Below is a small trained network, with its code and all its weights. Each question gives an input and a target symbol and asks what happens when units are switched off, that is, made to give their printed mean instead of their output.

import numpy as np


def w(rows, s, z=0):
    codes = np.array(rows[::2]) - 128.0
    scale = np.full(codes.shape[1], s)
    scale[-1] = z or s
    return codes * scale


def f(y):
    return np.maximum(y, 0)


def softmax(a):
    e = np.exp(a - a.max(-1, keepdims=True))
    return e / e.sum(-1, keepdims=True)


def log_softmax(a):
    a = a - a.max(-1, keepdims=True)
    return a - np.log(np.exp(a).sum(-1, keepdims=True))


def net(x, mask):
    ids = ['αδθλξπω'.index(c) for c in x.split()]
    T = len(ids)
    res = E[ids] + P[:T]
    u = 0
    for l in range(2):
        q, k, v = (res @ M[l].T for M in (Q, K, V))
        z = softmax(np.where(np.tri(T) > 0, q @ k.T / 2**0.5, -1e9)) @ v
        res = res + np.where(mask[u], z, O[l][:, -1]) @ O[l][:, :-1]
        u += 1
        y = f(res @ A[l][:, :-1].T + A[l][:, -1])
        res = res + np.where(mask[u : u + 12], y, B[l][:, -1]) @ B[l][:, :-1]
        u += 12
    return log_softmax(res[-1] @ U[:, :-1].T + U[:, -1])


Q, K, V, O, A, B = {}, {}, {}, {}, {}, {}
E = w([
[215,182,68,69,104,119],'α',
[128,205,116,139,172,155],'δ',
[69,254,112,51,163,155],'θ',
[90,241,132,61,28,126],'λ',
[134,5,199,42,114,32],'ξ',
[240,143,88,172,108,128],'π',
[148,229,105,88,130,140],'ω',
],0.0096)
P = w([
[88,92,51,188,124,142],'0',
[161,124,179,133,152,77],'1',
[169,97,155,149,125,128],'2',
[127,153,117,150,177,41],'3',
[170,80,173,152,96,180],'4',
[120,151,46,172,197,60],'5',
[186,103,254,114,99,103],'6',
[141,87,72,159,73,136],'7',
],0.0073)
Q[0] = w([
[167,120,170,99,108,253],'0.h1',
[116,178,10,169,94,194],'0.h1',
],0.045)
K[0] = w([
[119,162,117,154,153,3],'0.h1',
[142,76,245,84,155,72],'0.h1',
],0.047)
V[0] = w([
[115,97,168,182,249,168],'0.h1',
[37,188,147,62,113,156],'0.h1',
],0.02)
O[0] = w([
[85,123,32,144,5,137,3],'0.h1',
[149,146,121,176,142,2,32],'0.h1',
],0.013,0.0066)
A[0] = w([
[134,71,128,154,122,51,2],'0.n1',
[134,118,147,202,111,179,148],'0.n2',
[32,83,104,154,207,128,187],'0.n3',
[158,206,126,188,85,105,186],'0.n4',
[48,1,74,154,123,119,93],'0.n5',
[107,147,122,165,147,177,37],'0.n6',
[99,78,115,163,69,75,35],'0.n7',
[74,230,185,140,94,141,173],'0.n8',
[57,100,115,189,133,143,72],'0.n9',
[182,139,99,188,137,172,150],'0.n10',
[109,86,84,113,84,179,28],'0.n11',
[147,110,43,127,177,144,101],'0.n12',
],0.0093,0.0052)
B[0] = w([
[8,172,147,146,138,198,188],'0.n1',
[112,154,103,72,141,120,188],'0.n2',
[180,122,167,115,67,136,195],'0.n3',
[166,185,75,47,144,118,253],'0.n4',
[180,114,178,186,28,86,153],'0.n5',
[172,91,112,143,104,99,164],'0.n6',
[44,144,159,160,206,229,174],'0.n7',
[184,114,122,113,129,120,213],'0.n8',
[123,165,78,71,169,121,135],'0.n9',
[121,161,152,68,99,110,241],'0.n10',
[103,165,160,185,218,134,221],'0.n11',
[157,121,177,121,133,148,180],'0.n12',
],0.012,0.004)
Q[1] = w([
[81,158,132,98,124,108],'1.h1',
[5,12,156,102,115,112],'1.h1',
],0.014)
K[1] = w([
[135,137,93,149,154,127],'1.h1',
[204,254,112,160,125,165],'1.h1',
],0.022)
V[1] = w([
[185,10,136,123,74,63],'1.h1',
[247,180,64,74,185,162],'1.h1',
],0.011)
O[1] = w([
[39,136,241,50,60,86,68],'1.h1',
[254,203,112,137,28,74,254],'1.h1',
],0.0065,0.021)
A[1] = w([
[152,87,85,208,136,124,53],'1.n1',
[39,92,162,77,85,84,78],'1.n2',
[86,69,112,118,154,191,40],'1.n3',
[125,108,46,142,9,170,155],'1.n4',
[73,160,174,75,71,127,138],'1.n5',
[50,118,151,95,135,106,224],'1.n6',
[148,77,183,114,138,137,52],'1.n7',
[76,157,63,175,89,39,2],'1.n8',
[141,127,81,183,100,21,127],'1.n9',
[144,157,78,109,82,121,122],'1.n10',
[146,77,80,93,111,236,89],'1.n11',
[49,49,131,175,140,116,18],'1.n12',
],0.012,0.0088)
B[1] = w([
[112,168,167,76,62,100,155],'1.n1',
[36,152,166,69,170,99,157],'1.n2',
[189,167,90,143,116,43,152],'1.n3',
[165,131,26,67,197,136,207],'1.n4',
[212,156,131,128,143,93,174],'1.n5',
[130,42,81,128,76,136,165],'1.n6',
[88,148,103,111,96,123,152],'1.n7',
[164,249,177,84,111,143,163],'1.n8',
[64,61,111,164,152,120,213],'1.n9',
[83,119,172,170,78,134,251],'1.n10',
[55,108,185,150,136,146,192],'1.n11',
[206,200,80,108,144,216,136],'1.n12',
],0.02,0.015)
U = w([
[235,117,160,68,62,168,215],'α',
[110,114,47,70,104,176,133],'δ',
[82,178,145,93,91,140,3],'θ',
[113,111,140,108,232,118,69],'λ',
[91,94,151,28,121,135,103],'ξ',
[67,93,164,63,164,252,163],'π',
[95,18,119,140,25,145,161],'ω',
],0.003,0.0048)

Each question gives the input, a string of symbols that net reads in full, and the target symbol t.
The units are the heads (2 rows each of Q, K, V and O) and the neurons (one row each of A and B). Each row of codes is followed by its name. A weight is (code - 128) times the scale printed after its matrix; where a second scale follows, it is the last column's (O, A, B and U).
mask holds one flag per unit, layer by layer, with each layer's heads first. A switched-off unit (its flag False) gives its mean, the last column of its rows in O or B, instead of its output. The means were averaged over made-up inputs and are rounded, as every weight is.
A unit's drop is (log p(t) with every unit on - log p(t) with that unit switched off) / (log p(t) with every unit on - log p(t) with every unit switched off).
The circuit of an input: a set's keep is (log p(t) with only the set's units on - log p(t) with every unit switched off) / (log p(t) with every unit on - log p(t) with every unit switched off). Starting from the 12 units with the biggest drops (on a tie, the unit counted first), units are removed one at a time, each time the one whose removal leaves the highest keep (on an exact tie, the one counted first), for as long as the keep stays at least 0.8.
circuit, biggest first: the units of the circuit, biggest drop first
unit that matters most: the unit with the biggest drop
k most important neurons: the k neurons with the biggest drops, biggest first
k most important neurons of layer l: the k neurons of layer l with the biggest drops, biggest first
input δ α ω α, target ω: 2 most important neurons -> 1.n9, 0.n4
input α θ α ω, target α: circuit, biggest first -> 0.h1, 1.n9, 1.h1
input δ ξ δ δ δ θ, target δ: unit that matters most -> 1.n3
input ξ π α δ ω, target ξ: 2 most important neurons -> 1.n2, 0.n5
input α α δ α π α, target π: circuit, biggest first -> 0.h1, 1.n11
input ω α ξ π θ α, target ω: circuit, biggest first -> 0.h1, 1.h1, 1.n6, 0.n4
input δ π ω δ, target ω: 2 most important neurons -> 1.n9, 0.n4
input δ δ α π α α ξ, target δ: circuit, biggest first -> 0.h1, 1.n4
input α θ α, target θ: 2 most important neurons -> 1.n8, 0.n1
input ξ δ α ω λ, target ξ: 2 most important neurons -> 1.n2, 0.n5
input λ δ π λ α α π ξ, target λ: 2 most important neurons -> 0.n1, 1.n10
input λ ξ ξ λ α, target λ: 3 most important neurons -> 1.n3, 0.n1, 1.n11
input δ α α α α α θ δ, target θ: circuit, biggest first -> 0.h1, 1.n8, 0.n1
input π ξ θ, target π: circuit, biggest first -> 0.h1, 1.n11, 1.h1
input α δ ξ π δ δ, target α: unit that matters most -> 1.h1
input α λ δ, target λ: 2 most important neurons -> 1.n9, 1.n10
input δ α ξ α δ λ θ, target δ: 2 most important neurons of layer 1 -> 1.n6, 1.n12
input ω α δ ξ λ, target ω: 3 most important neurons -> 0.n1, 1.n6, 0.n4
input π α ξ δ ω, target π: 2 most important neurons -> 1.n11, 0.n11
input δ θ α α λ α, target λ: circuit, biggest first -> 0.h1
input θ α λ α ξ δ α, target θ: 4 most important neurons -> 1.n1, 1.n3, 0.n1, 1.n11
input α δ α α δ ω, target δ: 2 most important neurons of layer 1 -> 1.n4, 1.n9
input π π θ θ, target θ: 3 most important neurons -> 1.n8, 0.n4, 0.n1
input ξ δ δ ξ, target δ: 2 most important neurons of layer 0 -> 0.n5, 0.n4
input θ π α π α ξ, target θ: circuit, biggest first -> 0.h1, 0.n1, 1.n8
input π α α α α ω, target α: 2 most important neurons -> 1.n9, 1.n11
